Below is a small trained network, with its code and all its weights. Each question gives an input and a class and asks what happens when units are switched off, that is, made to give their printed mean instead of their output.

import numpy as np


def w(rows, s, z=0):
    codes = np.array(rows[::2]) - 128.0
    scale = np.full(codes.shape[1], s)
    scale[-1] = z or s
    return codes * scale


def norm(h):
    return h / np.sqrt((h * h).mean(-1, keepdims=True) + 1e-5)


def f(y):
    return np.maximum(y, 0)


def log_softmax(a):
    a = a - a.max(-1, keepdims=True)
    return a - np.log(np.exp(a).sum(-1, keepdims=True))


def net(x, mask):
    res = np.array(x, float).reshape(1, 8) / 4 @ E
    u = 0
    for l in range(2):
        y = f(norm(res) @ A[l][:, :-1].T + A[l][:, -1])
        res = res + np.where(mask[u : u + 14], y, B[l][:, -1]) @ B[l][:, :-1]
        u += 14
    return log_softmax(norm(res)[-1] @ U[:, :-1].T + U[:, -1])


A, B = {}, {}
E = w([
[139,132,2,148,234],'x0',
[239,81,131,56,80],'x1',
[120,118,132,114,135],'x2',
[168,94,202,209,211],'x3',
[125,121,125,127,123],'x4',
[115,99,114,136,107],'x5',
[114,101,129,109,130],'x6',
[149,173,139,133,148],'x7',
],0.0084)
A[0] = w([
[74,186,138,40,159,104],'0.n0',
[90,101,156,110,108,36],'0.n1',
[97,166,206,125,43,37],'0.n2',
[80,167,209,135,48,4],'0.n3',
[107,144,72,62,149,112],'0.n4',
[14,152,174,163,123,58],'0.n5',
[168,118,39,144,136,131],'0.n6',
[48,168,112,136,110,57],'0.n7',
[141,123,239,133,50,94],'0.n8',
[79,207,102,50,17,47],'0.n9',
[120,126,104,81,98,34],'0.n10',
[168,41,241,204,161,100],'0.n11',
[105,146,135,158,107,148],'0.n12',
[253,84,116,87,58,126],'0.n13',
],0.012,0.0022)
B[0] = w([
[134,126,109,141,125,168],'0.n0',
[131,120,106,121,138,155],'0.n1',
[135,56,130,118,165,214],'0.n2',
[132,38,124,106,156,207],'0.n3',
[186,146,96,148,128,177],'0.n4',
[112,188,153,44,107,197],'0.n5',
[87,50,56,109,163,188],'0.n6',
[117,202,128,109,122,176],'0.n7',
[122,57,71,89,178,242],'0.n8',
[156,153,158,250,80,238],'0.n9',
[179,143,157,134,93,162],'0.n10',
[155,174,138,213,50,243],'0.n11',
[117,125,127,104,123,153],'0.n12',
[41,199,170,83,122,254],'0.n13',
],0.021,0.0087)
A[1] = w([
[100,188,170,58,138,4],'1.n0',
[166,119,181,206,107,98],'1.n1',
[163,62,178,116,186,33],'1.n2',
[61,4,22,133,190,94],'1.n3',
[137,78,108,247,168,91],'1.n4',
[60,118,110,103,78,73],'1.n5',
[218,222,170,132,121,124],'1.n6',
[36,195,192,80,139,64],'1.n7',
[150,87,47,102,184,118],'1.n8',
[55,209,164,27,162,103],'1.n9',
[59,199,55,168,149,147],'1.n10',
[189,155,138,248,89,106],'1.n11',
[240,98,59,100,224,110],'1.n12',
[119,81,149,130,57,164],'1.n13',
],0.011,0.0021)
B[1] = w([
[62,168,165,75,158,168],'1.n0',
[124,135,60,140,117,191],'1.n1',
[110,123,135,129,209,163],'1.n2',
[181,65,168,133,204,255],'1.n3',
[117,187,153,39,86,199],'1.n4',
[238,194,132,120,162,173],'1.n5',
[104,37,161,113,154,187],'1.n6',
[130,179,70,18,155,203],'1.n7',
[93,74,204,174,140,192],'1.n8',
[71,248,149,96,166,201],'1.n9',
[172,62,197,88,95,220],'1.n10',
[129,129,31,193,55,230],'1.n11',
[102,25,175,158,167,185],'1.n12',
[139,173,97,156,185,196],'1.n13',
],0.014,0.0089)
U = w([
[187,8,142,134,194,252],'0',
[196,146,56,224,8,92],'1',
[130,207,136,45,144,66],'2',
],0.011,0.0016)

Each question gives the input, the list of numbers given to net, and the class t.
The units are the neurons (one row each of A and B). Each row of codes is followed by its name. A weight is (code - 128) times the scale printed after its matrix; where a second scale follows, it is the last column's (A, B and U).
mask holds one flag per neuron, layer by layer. A switched-off neuron (its flag False) gives its mean, the last column of its row in B, instead of its output. The means were averaged over made-up inputs and are rounded, as every weight is.
A unit's drop is (log p(t) with every unit on - log p(t) with that unit switched off) / (log p(t) with every unit on - log p(t) with every unit switched off).
The circuit of an input: a set's keep is (log p(t) with only the set's units on - log p(t) with every unit switched off) / (log p(t) with every unit on - log p(t) with every unit switched off). Starting from the 12 units with the biggest drops (on a tie, the unit counted first), units are removed one at a time, each time the one whose removal leaves the highest keep (on an exact tie, the one counted first), for as long as the keep stays at least 0.8.
units of the circuit, in order: the units of the circuit, biggest drop first
unit that matters most: the unit with the biggest drop
k most important neurons: the k neurons with the biggest drops, biggest first
k most important neurons of layer l: the k neurons of layer l with the biggest drops, biggest first
drop when u is switched off: that unit's drop, to one decimal
input [-7,7,-1,8,1,-2,-6,3], class 1: units of the circuit, in order	0.n11
input [4,-1,-4,-5,-5,-8,-8,-3], class 1: 2 most important neurons of layer 0	0.n8, 0.n9
input [7,-5,5,-7,-3,-7,2,-3], class 0: 3 most important neurons	0.n11, 0.n13, 0.n6
input [-2,-8,5,5,1,-6,4,1], class 2: 2 most important neurons of layer 0	0.n5, 0.n9
input [0,-1,-2,0,-4,8,-3,-7], class 2: 2 most important neurons	0.n9, 0.n8
input [-6,-6,0,-3,4,7,5,7], class 0: 2 most important neurons	0.n3, 0.n2
input [-1,4,1,4,-1,-1,-5,1], class 1: 2 most important neurons	0.n11, 0.n5
input [-6,-6,-6,-4,0,-3,8,-8], class 0: 4 most important neurons	0.n3, 0.n2, 0.n13, 0.n9
input [-3,5,0,3,-8,-8,2,3], class 2: 2 most important neurons	0.n13, 0.n9
input [-1,8,-1,5,-3,-6,3,3], class 2: 2 most important neurons	0.n13, 0.n9
input [5,-7,2,0,-5,3,7,-4], class 2: 2 most important neurons	0.n5, 0.n8
input [-4,-6,-2,1,8,5,-6,-3], class 2: 2 most important neurons of layer 0	0.n5, 0.n7
input [-2,-5,-1,-6,-3,4,2,-4], class 1: 2 most important neurons	0.n9, 0.n13
input [2,3,-8,0,5,-7,-6,2], class 2: unit that matters most	0.n13
input [-5,6,1,-6,4,0,-8,3], class 1: 2 most important neurons	0.n9, 0.n5
input [7,8,1,-1,2,6,-5,-3], class 2: 2 most important neurons	0.n13, 0.n8
input [-4,2,6,-7,-1,1,6,3], class 1: drop when 0.n9 is switched off	2.0
input [5,6,-3,5,1,8,-2,4], class 2: drop when 0.n2 is switched off	0.6
input [-5,4,2,-5,4,1,3,1], class 0: drop when 1.n11 is switched off	0.3
input [-8,-4,7,-5,-4,-8,7,-7], class 0: drop when 1.n3 is switched off	0.0
input [7,-4,-3,-2,4,-7,-3,8], class 0: most important neuron	0.n13
